Below is a small trained network, with its code and all its weights. Each question gives an input and a class and asks what happens when units are switched off, that is, made to give their printed mean instead of their output.

import numpy as np


def w(rows, s, z=0):
    codes = np.array(rows[::2]) - 128.0
    scale = np.full(codes.shape[1], s)
    scale[-1] = z or s
    return codes * scale


def norm(h):
    return h / np.sqrt((h * h).mean(-1, keepdims=True) + 1e-5)


def f(y):
    return np.maximum(y, 0)


def log_softmax(a):
    a = a - a.max(-1, keepdims=True)
    return a - np.log(np.exp(a).sum(-1, keepdims=True))


def net(x, mask):
    res = np.array(x, float).reshape(1, 8) / 4 @ E
    u = 0
    for l in range(3):
        y = f(norm(res) @ A[l][:, :-1].T + A[l][:, -1])
        res = res + np.where(mask[u : u + 8], y, B[l][:, -1]) @ B[l][:, :-1]
        u += 8
    return log_softmax(norm(res)[-1] @ U[:, :-1].T + U[:, -1])


A, B = {}, {}
E = w([
[160,171,51,195],'x0',
[134,129,130,128],'x1',
[128,127,123,129],'x2',
[113,254,149,60],'x3',
[130,127,128,128],'x4',
[127,131,126,126],'x5',
[73,144,164,188],'x6',
[127,124,124,132],'x7',
],0.0092)
A[0] = w([
[76,153,105,118,65],'L0N0',
[140,20,97,220,41],'L0N1',
[86,54,92,131,21],'L0N2',
[59,162,198,231,19],'L0N3',
[254,104,110,61,154],'L0N4',
[81,130,174,201,14],'L0N5',
[67,157,167,184,10],'L0N6',
[110,65,201,52,3],'L0N7',
],0.0094,0.0029)
B[0] = w([
[160,133,154,117,149],'L0N0',
[194,172,177,75,246],'L0N1',
[152,144,185,107,172],'L0N2',
[108,97,59,68,203],'L0N3',
[44,105,96,122,253],'L0N4',
[119,60,100,78,168],'L0N5',
[112,101,80,71,169],'L0N6',
[43,157,157,246,216],'L0N7',
],0.011,0.0051)
A[1] = w([
[86,63,86,71,101],'L1N0',
[199,82,91,67,62],'L1N1',
[112,79,31,141,158],'L1N2',
[88,174,96,124,66],'L1N3',
[200,180,48,190,146],'L1N4',
[161,96,169,133,57],'L1N5',
[161,50,167,200,3],'L1N6',
[68,255,142,123,78],'L1N7',
],0.0092,0.0033)
B[1] = w([
[82,113,50,151,232],'L1N0',
[58,97,156,84,191],'L1N1',
[85,111,51,162,222],'L1N2',
[178,76,131,110,190],'L1N3',
[70,201,254,247,212],'L1N4',
[189,176,119,99,152],'L1N5',
[221,154,98,37,157],'L1N6',
[228,104,159,69,254],'L1N7',
],0.0069,0.005)
A[2] = w([
[103,94,239,87,230],'L2N0',
[199,8,119,207,214],'L2N1',
[115,162,168,223,189],'L2N2',
[159,123,111,91,133],'L2N3',
[91,110,93,117,134],'L2N4',
[218,164,177,112,100],'L2N5',
[108,152,135,124,2],'L2N6',
[114,190,117,212,62],'L2N7',
],0.011,0.003)
B[2] = w([
[156,138,89,188,254],'L2N0',
[115,249,129,59,181],'L2N1',
[115,64,154,139,193],'L2N2',
[131,95,143,145,164],'L2N3',
[123,103,98,139,189],'L2N4',
[140,42,114,118,200],'L2N5',
[131,127,128,119,128],'L2N6',
[113,121,144,150,168],'L2N7',
],0.014,0.0071)
U = w([
[255,171,211,8,109],'0',
[13,142,38,65,28],'1',
[67,162,216,239,69],'2',
[125,64,91,142,252],'3',
[142,73,108,136,199],'4',
],0.0084,0.0021)

Each question gives the input, the list of numbers given to net, and the class t.
The units are the neurons (one row each of A and B). Each row of codes is followed by its name. A weight is (code - 128) times the scale printed after its matrix; where a second scale follows, it is the last column's (A, B and U).
mask holds one flag per neuron, layer by layer. A switched-off neuron (its flag False) gives its mean, the last column of its row in B, instead of its output. The means were averaged over made-up inputs and are rounded, as every weight is.
A unit's drop is (log p(t) with every unit on - log p(t) with that unit switched off) / (log p(t) with every unit on - log p(t) with every unit switched off).
The circuit of an input: a set's keep is (log p(t) with only the set's units on - log p(t) with every unit switched off) / (log p(t) with every unit on - log p(t) with every unit switched off). Starting from the 12 units with the biggest drops (on a tie, the unit counted first), units are removed one at a time, each time the one whose removal leaves the highest keep (on an exact tie, the one counted first), for as long as the keep stays at least 0.8.
units of the circuit, in order: the units of the circuit, biggest drop first
unit that matters most: the unit with the biggest drop
top k neurons: the k neurons with the biggest drops, biggest first
k most important neurons of layer l: the k neurons of layer l with the biggest drops, biggest first
drop of u: that unit's drop, to one decimal
input [-6,8,5,-8,-4,7,-5,2], class 0: top 2 neurons => [L2N1 L0N1]
input [8,5,6,-5,3,0,5,-8], class 2: units of the circuit, in order => [L1N4 L0N1]
input [-1,-3,-5,-6,-1,-4,5,-1], class 0: units of the circuit, in order => [L0N1 L2N1]
input [5,6,-4,-8,1,-7,4,6], class 0: units of the circuit, in order => [L2N1 L0N1]
input [4,4,2,-8,-8,7,2,7], class 0: top 2 neurons => [L2N1 L0N1]
input [6,5,7,1,0,8,7,4], class 1: unit that matters most => L0N3
input [-8,-6,-4,4,6,4,-5,7], class 2: units of the circuit, in order => [L0N7 L2N0]
input [1,-2,-3,-5,-7,6,-8,4], class 1: units of the circuit, in order => [L0N4 L2N1]
input [-5,2,8,4,-1,1,0,-8], class 4: 3 most important neurons of layer 2 => [L2N0 L2N5 L2N1]
input [5,-2,4,-5,5,-2,5,-2], class 0: 2 most important neurons of layer 0 => [L0N1 L0N4]
input [3,2,-1,-5,0,-7,7,1], class 1: units of the circuit, in order => [L0N3 L2N1]
input [-3,4,-7,3,-7,-1,-2,-5], class 3: top 3 neurons => [L1N7 L2N0 L1N4]
input [6,1,-2,-5,5,-1,0,4], class 2: 3 most important neurons of layer 1 => [L1N4 L1N7 L1N3]
input [4,-4,1,3,-3,4,8,-5], class 1: units of the circuit, in order => [L0N3]
input [8,6,8,-6,-3,-8,7,8], class 2: 3 most important neurons of layer 2 => [L2N2 L2N1 L2N7]
input [-7,2,-5,-3,0,8,-4,3], class 2: top 3 neurons => [L0N7 L0N3 L2N5]
input [6,2,-8,1,0,0,-3,4], class 2: top 2 neurons => [L1N4 L0N3]
input [8,4,1,8,-1,0,6,0], class 0: 2 most important neurons of layer 0 => [L0N7 L0N4]
input [8,4,8,4,3,-3,2,-8], class 2: top 2 neurons => [L1N4 L0N1]
input [-2,-3,4,7,5,7,6,-1], class 0: units of the circuit, in order => [L1N7]
input [4,4,-7,-7,0,1,-5,1], class 0: units of the circuit, in order => [L0N1 L2N1]
input [5,7,6,0,0,8,-3,-3], class 2: top 2 neurons => [L1N4 L0N3]
input [-6,0,5,3,-5,-5,8,3], class 1: top 2 neurons => [L0N3 L0N6]
input [5,-8,-2,-4,-1,8,-1,-5], class 2: 2 most important neurons of layer 2 => [L2N7 L2N4]
input [6,-7,5,-7,-3,6,1,-7], class 0: 3 most important neurons of layer 0 => [L0N1 L0N7 L0N4]
input [-7,-4,8,-8,-6,1,1,1], class 0: 2 most important neurons of layer 1 => [L1N6 L1N4]
input [7,4,7,1,-4,-4,-5,1], class 2: units of the circuit, in order => [L1N4]
input [-1,7,7,-2,4,8,5,-2], class 1: drop of L0N3 => 0.3
input [8,1,-2,-3,3,-7,-7,2], class 2: drop of L0N5 => 0.2
